Here is a tiny trained network, its code and every weight. The questions are about switching its units off for an input and a target symbol, where a switched-off unit gives its printed mean instead of its output.

import numpy as np


def w(rows, s, z=0):
    codes = np.array(rows[::2]) - 128.0
    scale = np.full(codes.shape[1], s)
    scale[-1] = z or s
    return codes * scale


def f(y):
    return np.maximum(y, 0)


def softmax(a):
    e = np.exp(a - a.max(-1, keepdims=True))
    return e / e.sum(-1, keepdims=True)


def log_softmax(a):
    a = a - a.max(-1, keepdims=True)
    return a - np.log(np.exp(a).sum(-1, keepdims=True))


def net(x, mask):
    ids = ['αγδμξπσφ'.index(c) for c in x.split()]
    T = len(ids)
    res = E[ids] + P[:T]
    r = res
    for j in range(2):
        rows = slice(4 * j, 4 * j + 4)
        q, k, v = (r @ M[0][rows].T for M in (Q, K, V))
        z = softmax(np.where(np.tri(T) > 0, q @ k.T / 4**0.5, -1e9)) @ v
        o = O[0][rows]
        res = res + np.where(mask[j], z, o[:, -1]) @ o[:, :-1]
    y = f(res @ A[0][:, :-1].T + A[0][:, -1])
    res = res + np.where(mask[2:6], y, B[0][:, -1]) @ B[0][:, :-1]
    return log_softmax(res[-1] @ U[:, :-1].T + U[:, -1])


Q, K, V, O, A, B = {}, {}, {}, {}, {}, {}
E = w([
[61,120,173,196,189,208],'α',
[175,81,142,112,78,102],'γ',
[130,134,113,165,150,249],'δ',
[161,113,64,56,205,143],'μ',
[32,107,78,72,131,199],'ξ',
[179,129,149,35,109,149],'π',
[167,88,140,201,118,172],'σ',
[162,182,58,101,128,169],'φ',
],0.02)
P = w([
[23,134,176,124,103,208],'0',
[53,137,149,125,84,172],'1',
[101,134,161,136,104,158],'2',
[119,125,141,115,106,153],'3',
[153,123,148,122,117,151],'4',
[193,119,147,122,156,165],'5',
[209,129,136,113,161,136],'6',
[237,128,133,110,164,142],'7',
[255,137,118,92,144,138],'8',
[211,145,149,115,157,149],'9',
],0.0059)
Q[0] = w([
[123,70,138,159,133,240],'H0',
[112,211,136,102,178,115],'H0',
[106,215,252,82,157,116],'H0',
[130,111,174,184,157,57],'H0',
[171,130,162,119,120,44],'H1',
[143,118,254,38,45,163],'H1',
[159,206,179,142,50,208],'H1',
[154,13,139,145,203,220],'H1',
],0.0098)
K[0] = w([
[158,159,149,114,95,94],'H0',
[135,190,95,98,186,204],'H0',
[84,149,120,151,109,174],'H0',
[69,109,110,165,137,152],'H0',
[57,74,142,123,162,174],'H1',
[114,145,222,85,96,88],'H1',
[143,136,121,145,93,128],'H1',
[253,135,128,76,186,69],'H1',
],0.014)
V[0] = w([
[2,161,133,131,180,199],'H0',
[24,191,188,147,166,104],'H0',
[125,182,181,123,136,214],'H0',
[26,160,182,161,122,134],'H0',
[152,166,42,167,181,84],'H1',
[236,92,75,106,227,63],'H1',
[121,244,66,172,132,145],'H1',
[113,186,123,231,20,108],'H1',
],0.0065)
O[0] = w([
[171,185,77,121,102,72,115],'H0',
[131,112,120,102,129,84,1],'H0',
[114,174,152,53,108,101,189],'H0',
[151,122,47,127,151,92,17],'H0',
[181,143,57,156,58,194,146],'H1',
[79,164,131,175,39,60,198],'H1',
[95,174,100,183,170,167,176],'H1',
[155,102,152,103,254,194,2],'H1',
],0.0075,0.0056)
A[0] = w([
[208,51,178,175,65,199,4],'N0',
[123,74,150,96,254,94,174],'N1',
[62,180,150,225,130,129,124],'N2',
[65,146,156,247,211,175,55],'N3',
],0.0083,0.0021)
B[0] = w([
[94,104,156,118,121,149,253],'N0',
[129,146,110,181,110,32,147],'N1',
[137,75,74,8,214,156,236],'N2',
[190,108,110,111,51,93,243],'N3',
],0.012,0.0052)
U = w([
[142,133,91,173,44,56,135],'α',
[130,50,174,172,109,120,254],'γ',
[175,230,188,147,148,175,216],'δ',
[39,114,70,118,25,105,11],'μ',
[170,83,96,67,170,59,78],'ξ',
[120,143,254,60,116,110,169],'π',
[192,174,227,55,109,95,22],'σ',
[183,133,114,120,129,219,173],'φ',
],0.0068,0.003)

Each question gives the input, a string of symbols that net reads in full, and the target symbol t.
The units are the heads (4 rows each of Q, K, V and O) and the neurons (one row each of A and B). Each row of codes is followed by its name. A weight is (code - 128) times the scale printed after its matrix; where a second scale follows, it is the last column's (O, A, B and U).
mask holds one flag per unit, heads first, then neurons. A switched-off unit (its flag False) gives its mean, the last column of its rows in O or B, instead of its output. The means were averaged over made-up inputs and are rounded, as every weight is.
A unit's drop is (log p(t) with every unit on - log p(t) with that unit switched off) / (log p(t) with every unit on - log p(t) with every unit switched off).
The circuit of an input: a set's keep is (log p(t) with only the set's units on - log p(t) with every unit switched off) / (log p(t) with every unit on - log p(t) with every unit switched off). Starting from all 6 units, units are removed one at a time, each time the one whose removal leaves the highest keep (on an exact tie, the one counted first), for as long as the keep stays at least 0.8.
circuit, biggest first: the units of the circuit, biggest drop first
top k neurons: the k neurons with the biggest drops, biggest first
heads that matter: for each layer, one digit per head in row order, 1 if its drop is at least 0.15 and else 0, layers parted by /
drop when u is switched off: that unit's drop, to one decimal
input φ α σ α, target ξ: circuit, biggest first : N2, N3
input γ γ μ φ μ, target α: top 2 neurons : N2, N0
input γ γ φ σ γ μ μ α, target μ: heads that matter : 01
input μ α α, target μ: heads that matter : 11
input σ ξ ξ α, target α: heads that matter : 11
input π δ δ α, target ξ: circuit, biggest first : N2
input φ φ δ μ, target μ: heads that matter : 01
input μ σ φ δ ξ μ δ α δ σ, target μ: circuit, biggest first : H1, N0
input φ φ σ ξ γ δ, target γ: top 2 neurons : N0, N3
input α α δ σ γ δ, target γ: circuit, biggest first : H1, H0, N0
input μ φ γ φ σ π μ, target α: drop when H0 is switched off : -0.1
input γ δ φ ξ, target φ: drop when N2 is switched off : -0.1
input π ξ δ σ δ φ φ μ, target μ: drop when N2 is switched off : 0.0
input φ α σ σ μ δ, target μ: circuit, biggest first : H1
